Below are the code and all the weights of a small trained network. Each question names an input and a class and asks about switching units off, where a switched-off unit gives its printed mean instead of its output.

import numpy as np


def w(rows, s, z=0):
    codes = np.array(rows[::2]) - 128.0
    scale = np.full(codes.shape[1], s)
    scale[-1] = z or s
    return codes * scale


def norm(h):
    return h / np.sqrt((h * h).mean(-1, keepdims=True) + 1e-5)


def f(y):
    return np.maximum(y, 0)


def log_softmax(a):
    a = a - a.max(-1, keepdims=True)
    return a - np.log(np.exp(a).sum(-1, keepdims=True))


def net(x, mask):
    res = np.array(x, float).reshape(1, 7) / 4 @ E
    u = 0
    for l in range(3):
        y = f(norm(res) @ A[l][:, :-1].T + A[l][:, -1])
        res = res + np.where(mask[u : u + 5], y, B[l][:, -1]) @ B[l][:, :-1]
        u += 5
    return log_softmax(norm(res)[-1] @ U[:, :-1].T + U[:, -1])


A, B = {}, {}
E = w([
[147,117,145,118,118,118,111,142],'x0',
[168,140,113,123,105,148,94,117],'x1',
[146,141,116,111,106,137,117,125],'x2',
[65,3,99,67,110,105,76,66],'x3',
[39,207,202,143,96,199,66,85],'x4',
[107,104,146,164,165,132,155,133],'x5',
[202,221,158,58,175,75,194,15],'x6',
],0.0054)
A[0] = w([
[98,80,105,108,112,249,146,205,64],'0.n1',
[217,98,2,86,172,104,201,197,6],'0.n2',
[89,206,205,143,132,160,61,112,117],'0.n3',
[117,119,146,116,184,78,86,81,172],'0.n4',
[181,233,164,177,146,130,175,213,19],'0.n5',
],0.0064,0.0021)
B[0] = w([
[159,165,63,112,125,97,165,131,208],'0.n1',
[44,128,235,155,91,156,121,90,250],'0.n2',
[126,80,164,181,108,112,123,98,240],'0.n3',
[148,174,6,77,135,77,119,133,194],'0.n4',
[122,77,97,52,153,190,59,102,253],'0.n5',
],0.012,0.0048)
A[1] = w([
[115,216,127,119,147,116,143,107,5],'1.n1',
[134,127,119,179,58,129,133,155,145],'1.n2',
[125,72,96,132,105,118,143,199,140],'1.n3',
[135,178,220,187,3,96,128,64,80],'1.n4',
[132,128,206,125,110,245,117,113,127],'1.n5',
],0.0071,0.0029)
B[1] = w([
[131,220,121,146,135,150,201,154,150],'1.n1',
[164,163,62,163,66,144,174,104,180],'1.n2',
[140,235,130,184,83,255,78,68,190],'1.n3',
[128,15,147,126,151,56,227,145,232],'1.n4',
[94,43,86,113,140,57,169,89,253],'1.n5',
],0.0071,0.0054)
A[2] = w([
[196,176,165,76,120,128,197,103,2],'2.n1',
[105,61,114,114,127,188,120,50,131],'2.n2',
[120,125,171,164,106,63,151,113,208],'2.n3',
[98,87,44,3,150,132,71,143,188],'2.n4',
[194,174,147,25,196,90,160,73,61],'2.n5',
],0.0078,0.00086)
B[2] = w([
[122,156,79,119,98,209,65,102,164],'2.n1',
[203,207,198,76,173,57,136,168,254],'2.n2',
[86,115,135,155,92,148,160,52,177],'2.n3',
[224,165,149,177,255,102,208,209,229],'2.n4',
[70,142,96,170,91,219,71,164,217],'2.n5',
],0.0094,0.0084)
U = w([
[139,185,188,78,222,113,108,247,94],'0',
[33,90,253,117,78,116,143,79,4],'1',
[68,113,20,107,84,249,69,164,183],'2',
[123,117,134,127,167,154,185,135,247],'3',
],0.0067,0.0022)

Each question gives the input, the list of numbers given to net, and the class t.
The units are the neurons (one row each of A and B). Each row of codes is followed by its name. A weight is (code - 128) times the scale printed after its matrix; where a second scale follows, it is the last column's (A, B and U).
mask holds one flag per neuron, layer by layer. A switched-off neuron (its flag False) gives its mean, the last column of its row in B, instead of its output. The means were averaged over made-up inputs and are rounded, as every weight is.
A unit's drop is (log p(t) with every unit on - log p(t) with that unit switched off) / (log p(t) with every unit on - log p(t) with every unit switched off).
The circuit of an input: a set's keep is (log p(t) with only the set's units on - log p(t) with every unit switched off) / (log p(t) with every unit on - log p(t) with every unit switched off). Starting from the 12 units with the biggest drops (on a tie, the unit counted first), units are removed one at a time, each time the one whose removal leaves the highest keep (on an exact tie, the one counted first), for as long as the keep stays at least 0.8.
circuit, biggest first: the units of the circuit, biggest drop first
most important unit: the unit with the biggest drop
top k neurons: the k neurons with the biggest drops, biggest first
k most important neurons of layer l: the k neurons of layer l with the biggest drops, biggest first
input [-1,6,2,8,-6,-4,-1], class 0: most important unit : 0.n3
input [-3,-8,7,6,-2,0,8], class 2: circuit, biggest first : (2.n5; 2.n1; 1.n5)
input [-6,2,2,8,7,6,6], class 0: circuit, biggest first : (0.n2; 2.n2)
input [5,3,-8,7,-3,2,8], class 2: top 3 neurons : (2.n5; 0.n5; 2.n2)
input [-7,8,1,-3,6,-3,2], class 1: circuit, biggest first : (0.n3; 2.n4)
input [-8,-5,4,-5,5,8,7], class 2: 3 most important neurons of layer 2 : (2.n5; 2.n4; 2.n1)
input [7,5,-1,-4,3,5,8], class 2: top 3 neurons : (2.n5; 0.n2; 2.n1)
input [-5,-5,5,-6,7,8,6], class 1: circuit, biggest first : (0.n3; 2.n4)
input [0,-6,-2,-6,6,3,-7], class 2: top 3 neurons : (0.n2; 2.n4; 0.n1)
input [7,1,0,3,5,-8,-4], class 1: top 3 neurons : (0.n5; 0.n3; 2.n4)
input [4,-7,8,-4,8,2,-8], class 1: circuit, biggest first : (2.n4; 2.n5)
input [-5,-5,-3,-3,-3,-3,-6], class 2: top 2 neurons : (0.n1; 2.n4)
input [2,-2,3,4,-7,5,4], class 1: top 2 neurons : (0.n2; 0.n5)
input [1,7,1,5,5,-1,3], class 0: circuit, biggest first : (2.n2)
input [5,-7,3,-3,5,4,-3], class 1: top 4 neurons : (0.n3; 2.n4; 0.n4; 2.n3)
input [2,5,-7,-1,-8,4,-6], class 1: top 4 neurons : (0.n2; 2.n4; 0.n4; 2.n5)
input [0,4,-1,6,-7,0,2], class 1: top 2 neurons : (0.n2; 0.n5)
input [1,8,-1,-5,8,-8,-1], class 1: top 2 neurons : (0.n3; 2.n4)
input [2,-5,-3,1,-7,-2,-6], class 1: 2 most important neurons of layer 0 : (0.n2; 0.n4)
input [5,2,-4,7,5,-8,-1], class 0: most important unit : 0.n2
